Here is a tiny trained network, its code and every weight. The questions are about switching its units off for an input and a class, where a switched-off unit gives its printed mean instead of its output.

import numpy as np


def w(rows, s, z=0):
    codes = np.array(rows[::2]) - 128.0
    scale = np.full(codes.shape[1], s)
    scale[-1] = z or s
    return codes * scale


def norm(h):
    return h / np.sqrt((h * h).mean(-1, keepdims=True) + 1e-5)


def f(y):
    return np.maximum(y, 0)


def log_softmax(a):
    a = a - a.max(-1, keepdims=True)
    return a - np.log(np.exp(a).sum(-1, keepdims=True))


def net(x, mask):
    res = np.array(x, float).reshape(1, 3) / 4 @ E
    u = 0
    for l in range(2):
        y = f(norm(res) @ A[l][:, :-1].T + A[l][:, -1])
        res = res + np.where(mask[u : u + 3], y, B[l][:, -1]) @ B[l][:, :-1]
        u += 3
    return log_softmax(norm(res)[-1] @ U[:, :-1].T + U[:, -1])


A, B = {}, {}
E = w([
[19,244,2,72,248,55,62],'x0',
[121,131,99,40,189,155,83],'x1',
[172,170,109,94,210,40,29],'x2',
],0.0065)
A[0] = w([
[165,1,201,156,78,176,129,3],'L0N0',
[108,67,140,117,63,174,155,51],'L0N1',
[168,77,162,181,76,163,175,66],'L0N2',
],0.0097,0.003)
B[0] = w([
[99,136,11,163,210,114,80,255],'L0N0',
[123,101,208,86,89,133,172,195],'L0N1',
[90,222,128,139,221,32,53,234],'L0N2',
],0.011,0.0099)
A[1] = w([
[49,158,123,223,73,77,119,4],'L1N0',
[238,107,191,229,93,45,98,121],'L1N1',
[100,153,157,254,113,94,194,32],'L1N2',
],0.0064,0.0028)
B[1] = w([
[60,81,93,116,254,146,42,254],'L1N0',
[225,125,171,172,52,247,240,216],'L1N1',
[178,161,76,62,146,120,15,208],'L1N2',
],0.0086,0.003)
U = w([
[84,129,8,155,239,52,45,250],'0',
[159,63,205,145,1,113,174,6],'1',
],0.0087,2.3e-05)

Each question gives the input, the list of numbers given to net, and the class t.
The units are the neurons (one row each of A and B). Each row of codes is followed by its name. A weight is (code - 128) times the scale printed after its matrix; where a second scale follows, it is the last column's (A, B and U).
mask holds one flag per neuron, layer by layer. A switched-off neuron (its flag False) gives its mean, the last column of its row in B, instead of its output. The means were averaged over made-up inputs and are rounded, as every weight is.
A unit's drop is (log p(t) with every unit on - log p(t) with that unit switched off) / (log p(t) with every unit on - log p(t) with every unit switched off).
The circuit of an input: a set's keep is (log p(t) with only the set's units on - log p(t) with every unit switched off) / (log p(t) with every unit on - log p(t) with every unit switched off). Starting from all 6 units, units are removed one at a time, each time the one whose removal leaves the highest keep (on an exact tie, the one counted first), for as long as the keep stays at least 0.8.
units of the circuit, in order: the units of the circuit, biggest drop first
k most important neurons: the k neurons with the biggest drops, biggest first
drop of u: that unit's drop, to one decimal
input [-8,0,-6], class 0: units of the circuit, in order => (L0N0)
input [-2,-6,7], class 1: units of the circuit, in order => (L0N0; L1N1)
input [-5,7,8], class 1: units of the circuit, in order => (L0N0; L0N2)
input [-2,-3,5], class 1: units of the circuit, in order => (L0N0; L1N1; L0N2)
input [2,6,-7], class 1: 2 most important neurons => (L0N0; L0N2)
input [-5,-7,-5], class 0: drop of L1N0 => 0.0
input [-7,-4,-5], class 0: drop of L0N0 => 0.1
input [-3,4,7], class 1: drop of L0N0 => 1.0
input [0,5,-3], class 1: units of the circuit, in order => (L0N0; L0N2)
input [0,-8,7], class 1: drop of L1N1 => 0.7
